[[668, 171, 384, 248, -22], [89, 392, -458, -34, -493], [-200, 776, -64, -29, 37]]: -34
[[249, 69, -6, 21, 748, -106], [-150, 134, 58, -86, 77, -239]]: 748
[[-183, 350, -81, -32, 259, -292, 140], [-56, -71, -38, -132, -292, -54, 33], [-95, 466, -43, 132, 835, -72, 71]]: -54
[[-705, 18, -247, 736, 146], [531, -397, 696, -71, -548]]: 736
[[102, 362, -761, 191, -306], [233, 533, -610, 103, -253], [320, 378, -743, 164, -442]]: 103
[[8, 467, -472, -302, -665], [74, 454, -629, -315, -823]]: -302
[[429, 237, -252, -476, 70, 344], [633, 298, -483, -722, 132, 509], [168, -36, -474, -12, -211, 216]]: 132
[[-303, 151, 350, -639, 224, 151], [232, 44, 368, -152, -190, -319], [258, -288, 367, -178, -138, -273]]: -190
[[51, 81, -158, 165, -503, 74, -58], [178, 149, -636, 279, -246, 371, -656], [327, -95, 400, 217, 189, 446, -317]]: 371
[[346, 388, 360, 276], [-390, 406, 220, 734], [-421, 364, -365, 311]]: 220
---
7,0,2,4,6
3,6,4,6,5
0,4,4,1,0
| 5

186,223,233,85,83,121
62,203,151,195,193,102
59,157,154,98,162,80
| 102

43,65,71,20
70,84,22,56
56,5,39,62
| 56

5,7,7,6
8,4,6,3
5,1,4,5
| 3

-44,29,-17,36
14,42,38,5
20,0,0,10
| 5

181,266,65,491,563,556,196
275,194,791,121,59,102,785
435,331,719,231,201,192,667
| 785

7,3,5,6,2,8,3
6,2,8,3,7,4,4
5,6,2,8,3,7,4
| 4

350,794,229,-233,127,175,-59
276,50,131,-138,-322,11,-154
-514,-18,98,402,350,-5,-12
| -154

727,588,269,711,404,308
3,521,711,493,485,753
720,791,483,614,158,734
| 753
---
[[163, -753, 277, -644],
 [-16, 12, 5, -16],
 [-13, 41, -23, -46]] ⇒ -23

[[-307, -330, -8, -434, -562, -421],
 [-218, -169, -115, -432, -420, -650],
 [-1, -151, -127, -459, -85, -281]] ⇒ -85

[[-59, -66, -686, 60, -591, -45],
 [-116, -25, -506, -147, -569, -84],
 [142, -199, -703, 179, -519, -34]] ⇒ -519

[[66, 218, -170, 316, -526],
 [80, -440, -742, -498, 371],
 [-133, 167, -247, 142, -97]] ⇒ 142

[[502, -38, -291, -76],
 [389, 166, -663, 251],
 [214, 315, -206, 13]] ⇒ -206

[[289, 62, -474, -445, -396],
 [68, 155, -207, 46, -368],
 [-553, -225, 5, 670, -307]] ⇒ 670
---
-69, 110, 86, 49, -237, -65
167, -655, 181, 289, 45, -427
0, -48, 40, 1, -45, 6
result: 6

-252, -19, -378, -55, 19
-87, -410, 231, -393, 563
-191, -41, 249, -655, -414
result: -414

184, 66, -387, -64, 326, -346, -169
440, -366, -359, -699, -28, -260, -713
243, -212, -153, -639, -170, -183, -631
result: -631

-176, -178, 389, -78, -162, -70
303, 52, -521, 157, 161, 221
278, -39, -649, 97, 113, 217
result: 217

0, -403, -232, 840, 0, 80, -26
-323, -403, 147, 675, -99, -111, -402
55, -403, -232, 675, 451, 13, 419
result: 419

336, -90, 46, 0, 335, -47, 55
111, -192, 42, 82, 261, -69, 2
249, 23, -53, -87, 293, -635, -31
result: -31

-283, 100, 400, -49, -492, 65, -469
-123, 435, -170, -303, -217, -306, -209
-476, -152, 301, 161, -660, -189, -209
result: -209

-47, -175, -190, 731, 201, 296
-81, -5, 11, 19, -292, 179
-92, -339, -98, -83, -95, 0
result: 0
---
 695   411  -598  -188   408
 322    88  -394   -43   -59
 193    73   144  -104   -43
out -43

-711   664   -15   112  -222   815    96
-199   100    39  -264   -40   -29    33
out -29

  35   499   -72   -99   -99   390   -76
-155   192    68   -42  -353   383   -88
 134    53   405   741  -166   130   469
out 383

-523  -466  -845  -326
 370  -510   416   203
out 416

-479  -431   144  -717
  70   883   298   774
-395    63  -358   141
out 298

-373  -309  -801   647   265   -11   688
 476  -449  -281   400  -113  -361   343
 138   -74   280   -56   -56   647   346
out -361
---
[[142 153  90 220 142 164 141 195 170 143 188 142 133 158  38]
 [113  85 212  95 139 119 155 143 125 167 140 173  93 110 189]
 [207  90 125 147 205 160 161 109 127  74 119  66 171 140 141]
 [ 78 243 132 203 142 173 152 167 128 144  62 206 201 117 191]
 [197 155  71 158 165 118 117 116 151  99 154  74 162 175  84]
 [ 74 201 143 161  89 156 128 179 158 176 138 204 132 131 152]
 [ 65 203 170 168 128 105 120 167 155 145  68 219 108 111 239]
 [ 93 120 201 101  77 142 155 152 122 229 169 213 110 140 133]
 [154 154 154  72 114 106 141  74  90 188 126 145 179 167 147]
 [ 71 215 156 214 124 164 151 183 139 164  70 232 157 125 184]] Answer: 156

[[-17 -26  -6  -7 -14 -25  -6  -4  11 -12 -26 -12  -4  16 -17]
 [-11 -27  -6  -7 -19 -21  -6   3   6 -17 -22  -9  -7  13 -28]
 [ -5 -25   4   1 -17  -8 -12  -7  -6 -16 -19   1  -8   6 -28]
 [ -3   0  -5  -9 -19 -20   1  -9 -13  -8  -8 -23  -1 -28   4]
 [-17 -21   6 -10 -11 -22 -17 -17  -4 -16 -21 -23 -12   8  -4]
 [ -8 -25  -2  -8 -17 -16 -10  -1   0 -17 -21  -4  -7  10 -28]
 [ -9  12 -11  -1   5 -12 -10  20 -18 -10  20 -21  -6 -25   3]
 [-15  -7  10 -13 -16 -18 -25 -17   2   5  -7 -21  17 -16  -2]
 [-16 -26  -7  -8 -15 -24  -4   2  12 -17 -23  -9  -4  15 -23]
 [ -3 -24  -5  10  -4 -14  -4 -16 -16  -9 -19  27  -5 -12 -29]
 [ -9 -11  -6 -12 -17 -12   0  -6 -16 -11  -4 -23  -1 -30  12]] Answer: -6

[[387 361 930 314 437 400]
 [558 377 947 202 645 306]
 [565 511 768 240 382 288]
 [335 474 504 280 637 529]
 [291 623 787 238 428 245]
 [283 597 268 426 584 247]
 [369 496 255 519 572 477]
 [410 528 356 484 397 378]] Answer: 356

[[-17 -23 -26  12  13   8  -1  23]
 [  8  -9  29 -36  -9 -25   5  -3]
 [  7   4   0  -5 -38  24 -17   8]
 [-38 -31  -6  -5   0 -34   6  12]
 [ -1 -10  15 -12 -41  -6 -12 -36]
 [-29 -21 -11   7 -31 -10  -6  21]
 [-15   9  -3  -2 -39  19 -21 -32]] Answer: -3

[[ 96 115 220 134 224 196 172 168  94 118  86 220 197 109 108]
 [110 137 202 145 208 184 157 163 100 128  92 209 187 116 130]
 [128 137 184 138 189 175 145 168 116 130 119 186 180 134 127]
 [107 122 218 142 221 205 173 164 107 120  90 217 206 108 122]
 [205 188  56 164  56  78 110 117 205 190 216  61  76 198 196]
 [205 181  58 159  52  80 113 115 209 184 222  55  78 196 187]] Answer: 58

[[7829 7872 7499 7839 7874 7803 4626 4203 7737 3784 7400 3898 7698 3918]
 [7807 7773 7405 7776 7771 7815 4387 4259 7709 3882 7436 3908 7527 3927]
 [3960 4138 4503 4008 4101 4006 7791 7869 4110 8025 4058 8013 4275 7933]
 [7772 7756 7360 7722 7719 7797 4323 4355 7619 3973 7593 3988 7454 3948]
 [5712 5509 5744 5836 5785 5341 6275 5489 5801 5926 6006 6147 6222 6407]
 [6106 6033 5955 6093 6078 6054 5210 5319 6084 5281 6184 5269 6035 5281]
 [5605 5612 5537 5613 5607 5614 5754 5746 5603 5771 5640 5761 5631 5754]
 [4245 4596 4616 4283 4449 4452 7302 7475 4390 7233 3930 7161 4404 6964]
 [3065 2999 3338 3180 3066 2923 8333 8006 3117 9024 4122 9094 3774 9174]
 [7823 7609 7293 7758 7685 7783 4052 4234 7761 3985 7554 3914 7416 4003]] Answer: 7293

[[4 4 4 4 3 4 6 8 5 6 5]
 [3 4 3 3 3 3 5 5 3 3 3]
 [4 3 5 3 4 3 3 4 3 4 2]
 [4 3 4 4 3 4 5 6 4 5 5]
 [3 5 4 4 4 4 7 6 4 5 2]
 [5 4 5 5 4 4 4 4 4 4 5]
 [5 5 5 5 6 4 4 4 4 4 4]
 [5 5 4 5 5 5 3 3 5 5 4]
 [4 3 4 3 4 4 3 3 5 3 4]] Answer: 4

[[ 337  420 -236  277  -48 -297]
 [ 168  322 -112  203 -310  -47]
 [ 533 -191   50  940  413  399]
 [ 305  625  702  208 -810  191]
 [-426  -16  264  582  692  259]] Answer: 264
